Each row is followed by its group and then its class within the group.
[ -2 -14  -4   3   6  -4   7  -3   0   4   1   2   3   0   1   3   1  -4
  -7  15  -1 -10   7  -1   2  -3   6  -3  -7  -1  -8  -1 -10   7  -5   4
   1  10  -3   6  -9   6] -> U M
[  2  -4  -6  -2  -4 -17   9  -9  -2  -7   3  -7  13 -14   4  13   3  -1
  -4  18  -6   9  -6  11  -3 -22  26  -5   1   6   2  -8   8  -6  -5  -4
  -3   4 -13   4 -11  19] -> P C
[  8  -8  -8   2  -1 -13   3  -8  -1  -8   3  -2   9 -18   6   9   1  -2
  -8  17  -1   8  -6  14   0 -16  13 -11  -4   7  -1  22  10 -13 -10  -3
  -1   9 -11  -3  -6  -5] -> P X
[ -4 -14 -13   4  -2  13  -4  -9   9   6  -2   2   5  -4  -4  -9   8  -7
   6  24   7 -29   9   7  -2  10  20  -7 -21   1  -8   0 -13  -2  -5  10
  -1   5  -7  -7 -13   9] -> U D
[  0   1 -13   2  -6 -12   6  -6  -1 -15  17  -3  12 -17   2  12   0  -6
   6  13  -4  19  -5   6  -4 -19  21  -5  -6   1   0   0  17 -14  -2   1
   1   3 -13  -3  -6   6] -> P C
[ -4 -13   0   5   1  -5  -8  -5   3  -1   1   1   8 -16   0   1   6  -3
  -2  10   2 -19  -6  12   2 -11   9  -8 -11  -3 -17  -1   1 -13  -8  11
  -4   3 -11   6 -24   2] -> U M
[  9 -20  -3   7  -5 -15 -25 -24   5  -5   2  -4  11 -46  -1  13  -5 -18
  17  41   1  -5 -10  21  -1 -36  36  -8  -6   1  -5 -15  11 -48 -10   8
  -2  11 -14  -1 -42   8] -> P X
[  0 -29  -1   7  -4   7 -14 -19   4  16   1   1   7 -14  -2 -12  -1 -16
  13  24   0 -26   6  11  -5  -5  19 -13 -18  -8 -11  -9 -13 -27  -6  12
   4  10  -5  -4 -26   1] -> U D
[ -3 -13   1   7   2 -12 -22 -11   3   1   3  -2   7 -17   7   8   1  -7
  -9  19   1 -21  -2  15   0 -23  30   0  -2   0 -14  -8  -6 -27  -2   4
  -1   7  -3   3 -35   0] -> U M
[ -1  -5 -13   3  -7 -26   5  -8  -3 -19   5  -1   9 -25  -4   3   3   0
   5   9  -2   7  -6   5  -1 -21  13  -9   2   5  -5  -5  12  -5  -3  -2
   0   1 -15   0 -32  16] -> P C
[ -8  -1   3  -1  -4  -5   3   4  -3 -11   4   1  -4  14  -4  -8   6   5
  -9  -1   5 -20   0  -4   4  -1   4   2 -10   3 -14  -4 -11  25  -7   9
  -1   2  -7   7 -20  26] -> U M
[ -2 -15   3   4  -1 -17 -17 -17   3  -4   4  -1   8 -25  40  14  -2  -2
   6  24   2   2 -14  13  -2 -30  27  -3   3   2   0 -11  15 -26  -4   3
   5   4  -8  -6 -33  -8] -> P C
[  6  15 -21   0  -2   2  24  -1  -5 -23   0   0  11  10  -4  -6   1   8
  10   5  -6  19   4  -3   0   0   8  -5   6   7   9   5   3  14  -7  -2
  -1   1  -9  -2  15  27] -> P X
[ -1 -10  -2   3   4  10 -17 -11   4  15  -2   1   8  -7  -2 -12  16  -5
  15  14   3 -27   0  15  -6   2  25  -1 -16  -3 -13   0  -7 -21  -4  15
   1   0 -16  -9 -24   8] -> U D
[ -5 -16  -3   4  -1 -21 -10 -11  -3  -2   6  -5   0 -27   2   6  -1  -7
  -1  26   3   0  -7   7  -2 -22  16  -5  -9   4  -1  -8  12  -3  -2  11
   5   0 -11 -13 -31  -4] -> P C
[  2  -8  -1  -8  -3 -18  -6  -4  -2  -1  10  -2  -4 -12   8   7  -2  -3
  -4   9  -1  12  -6  15  -2 -18  27  -8   0   4   4  -5  13 -10   5   3
   0   4  -7  -4 -18  -4] -> P C
[ -1  -3 -12   2  -4  -7  11  -8  -2 -10   1  -4   9  -3  -2   2  -2   1
   6   9  -4  11  -1   8  -2 -14  13 -10   2   1   4   0  14   1  -5  -1
   4   5 -13  -4  -9  13] -> P X
[ -1  -3   7   4  -4 -10  -8 -10  -7  -1   7   1  10 -11  -4  13   2   0
   2   1  -8   7  -9  10  -1 -21  15  -6   4   1  -7  -1  11 -14   0   2
   0   0  -9  -1  -8   4] -> P R
[ -7 -18   4   3  -1  -6 -15 -14   2   7  -1  -2   2 -36  -3  -1   3  -4
 -22  25   2 -25   0  24  -1 -18  21  -6 -17   3 -17  -8 -12 -24 -10   8
  -2   3  -5   3 -32  10] -> U M
[ -2   5  -8  -2   0  -4  13  -7  -1  -7   1   2  12  22  -4   1  -1   2
  -4  11  -2   5  -7  -7   3 -13   9  -4  -3   4   6   3   7  25  -1  -2
  -3  11  -7  -6  -2  19] -> P R
[  2 -10 -18  -9   3   4  21  -8   1  -7  -5  -4   2   1   2 -11   5  -1
  -4  41  -3  -6   5   3   5  -5  16  -3 -13  13  -1  -3  -6  12  -7   7
   4   6  -8   2  -7  31] -> U F
